B =
[[107 148 149 104 107 151 105 149 107]
 [150 107 105 149 149 107 149 106 150]
 [149 108 107 150 150 106 151 106 150]
 [149 108 107 151 148 104 151 106 150]
 [109 150 151 105 110 148 108 149 106]
 [147 109 108 149 150 109 148 106 149]
 [148 107 108 150 150 106 150 108 149]
 [107 148 149 108 108 149 105 149 107]
 [107 150 150 107 106 151 106 150 108]
 [118 148 143 112 116 149 107 148 109]
 [106 150 149 107 107 151 104 149 105]
 [106 148 150 107 108 149 107 149 105]]
Read off the third entry on the main diagonal.
107
Read off the second entry from the end, reading row by row.
149
Read off the entry in the bottom-left corner.
106
Read off the first entry in reading order.
107
The 3rd-last entry, reading row by row -> 107
The 2nd entry on the main diagonal is 107
The first entry on the diagonal from the top-right corner -> 107
The largest entry in the first column is 150
The largest entry in the first row: 151
Read off the last entry, reading row by row.
105
Read off the entry just right of 116.
149
Read off the 4th entry in reading order.
104
Read off the largest entry in the last row.
150
Read off the entry just left of 112.
143
The third entry on the diagonal from the top-right corner -> 151
The 2nd entry in reading order -> 148
The fifth-last entry, reading row by row is 108

[125 154 130 121 116 135]
The entry just right of the largest entry: 130
What is the entry just right of 125?
Answer: 154
What is the 2nd largest entry?
Answer: 135

Read these off the table that follows.
1) Find the entry in the bottom-right corner.
2) Find the first entry of the largest entry's row.
3) Find the entry in the top-left corner.
4) Find the entry in the top-right corner.
5) Find the top entry of the column that holds the largest entry.
6) Find the last entry of the smallest entry's row.
7) Find the largest entry in the first column.
8) Find the fifth-last entry, reading row by row.
[[136 133 140 128 123 138 144 128 125 129 139 116]
 [124 123 139 132 134 128 123 116 125 130 129 127]
 [117 121 122 122 136 121 130 123 124 118 130 126]
 [128 131 131 126 127 121 126 135 130 129 135 125]
 [124 114 122 128 135 128 121 119 149 136 131 119]
 [107 130 142 139 114 115 138 133 121 127 120 140]
 [135 121 126 134 111 130 115 134 121 123 131 130]
 [132 116 117 118 124 130 115 124 128 111 122 117]
 [128 122 120 132 120 133 124 142 114 119 116 139]
 [115 124 113 128 142 127 139 132 128 123 131 123]
 [104 132 126 122 145 132 138 136 137 126 135 106]
 [110 127 126 133 111 121 127 113 117 122 125 148]
 [148 122 122 141 133 132 132 135 126 118 147 143]
 [127 131 129 133 144 120 121 119 137 130 118 131]
 [122 132 129 131 123 118 130 128 128 122 124 127]]
1) 127
2) 124
3) 136
4) 116
5) 125
6) 106
7) 148
8) 128

Questions about the table below.
1) What is the entry just left of the largest entry?
2) What is the smallest entry in the first column?
3) What is the smallest entry?
4) What is the bottom-right entry?
5) What is the 1st entry, reading row by row?
6) What is the entry just left of the smallest entry?
7) What is the 2nd entry on the main diagonal?
8) What is the bottom entry of the column that holds the smallest entry?
[[126 136 128 127 133 129 126 133 130 127 127 133 135 132 135]
 [126 129 125 129 112 127 129 132 124 132 132 137 126 134 128]
 [133 128 135 129 128 128 124 132 124 128 133 132 126 131 129]
 [131 130 128 130 124 123 123 136 130 138 124 128 127 137 121]
 [133 135 128 132 129 132 122 127 130 125 133 127 127 134 134]
 [125 124 134 133 127 124 132 135 129 127 126 130 121 128 130]
 [128 130 137 126 128 137 136 124 129 116 125 149 124 122 132]
 [127 122 128 124 124 125 129 123 128 125 131 126 125 133 122]
 [131 124 127 129 126 124 127 125 125 123 128 124 125 132 132]]
1) 125
2) 125
3) 112
4) 132
5) 126
6) 129
7) 129
8) 126

Questions about the matrix below.
1) Give the bottom-left entry.
2) Give the entry directly above 114.
3) Give the top entry of the column that holds the largest entry.
[[127 145 121 137]
 [140 138 157 114]]
1) 140
2) 137
3) 121

m = [150, 132, 127, 129, 127, 143, 116, 133, 107]
The last entry is 107
The entry just left of the smallest entry -> 133
Read off the 1st entry.
150
The entry just right of 143: 116

x =
[[116 136 137 137 113 120 119 135 114 119 113 126]
 [107 150 151 151 104 113 113 130 106 110 103 139]
 [127 121 123 122 125 129 123 144 126 127 124 114]
 [119 144 143 144 112 125 122 123 114 122 112 139]]
Rows and columns are numbered from 0.
Report the entry just right of 121.
A: 123
The entry at row 1, column 0: 107
The entry in row 0 and column 1 is 136
Report the entry in row 1 and column 1.
A: 150
Report the entry at row 0, column 2.
A: 137
The entry in the bottom-right corner -> 139
Report the entry in row 2 and column 0.
A: 127
The entry in the bottom-left corner is 119
The entry at row 0, column 0 is 116
Report the top entry of the column that holds the smallest entry.
A: 113
Report the top-right entry.
A: 126
Report the entry directly below the smallest entry.
A: 124
The entry directly below 130: 144
The entry just left of 106 is 130
The smallest entry: 103

[[128 134 125 130 132 127 128 135 140 127 127 129 128 130 135 130]
 [128 126 132 129 125 130 130 123 129 127 128 128 128 130 129 121]
 [128 132 124 132 130 127 126 103 134 127 128 128 128 134 132 131]
 [128 138 128 130 129 127 127  98 134 129 127 128 128 129 130 133]
 [129 132 128 128 133 127 129 143 136 127 129 129 128 131 132 127]
 [128 126 135 130 125 127 127 134 149 126 127 128 128 129 128 131]
 [128 136 130 130 133 127 124 123 147 126 126 128 128 129 134 131]
 [131 133 138 126 130 128 129 123 128 128 130 128 128 129 128 121]
 [126 123 118 133 129 127 125 111 126 126 128 128 127 135 131 131]]
Which number is the largest entry in the first column? 131
The maximum -> 149
Which number is the third entry in reading order? 125
The 2nd entry on the diagonal from the top-right corner: 129
The entry directly above the largest entry: 136
The smallest entry in the last row is 111
The entry in the top-right corner is 130
The bottom-right entry -> 131
Which number is the 1st entry, reading row by row? 128
The third entry on the diagonal from the top-right corner: 134
Which number is the entry just right of the largest entry? 126
Which number is the entry in the bottom-left corner? 126
Which number is the first entry of the smallest entry's row? 128
Which number is the entry directly above the smallest entry? 103
Which number is the 2nd entry from the end, reading row by row? 131
The entry directly above 111 -> 123
Which number is the entry just left of the largest entry? 134
The smallest entry: 98
The largest entry in the first row is 140
The fourth entry, reading row by row is 130
Which number is the largest entry in the last column? 133
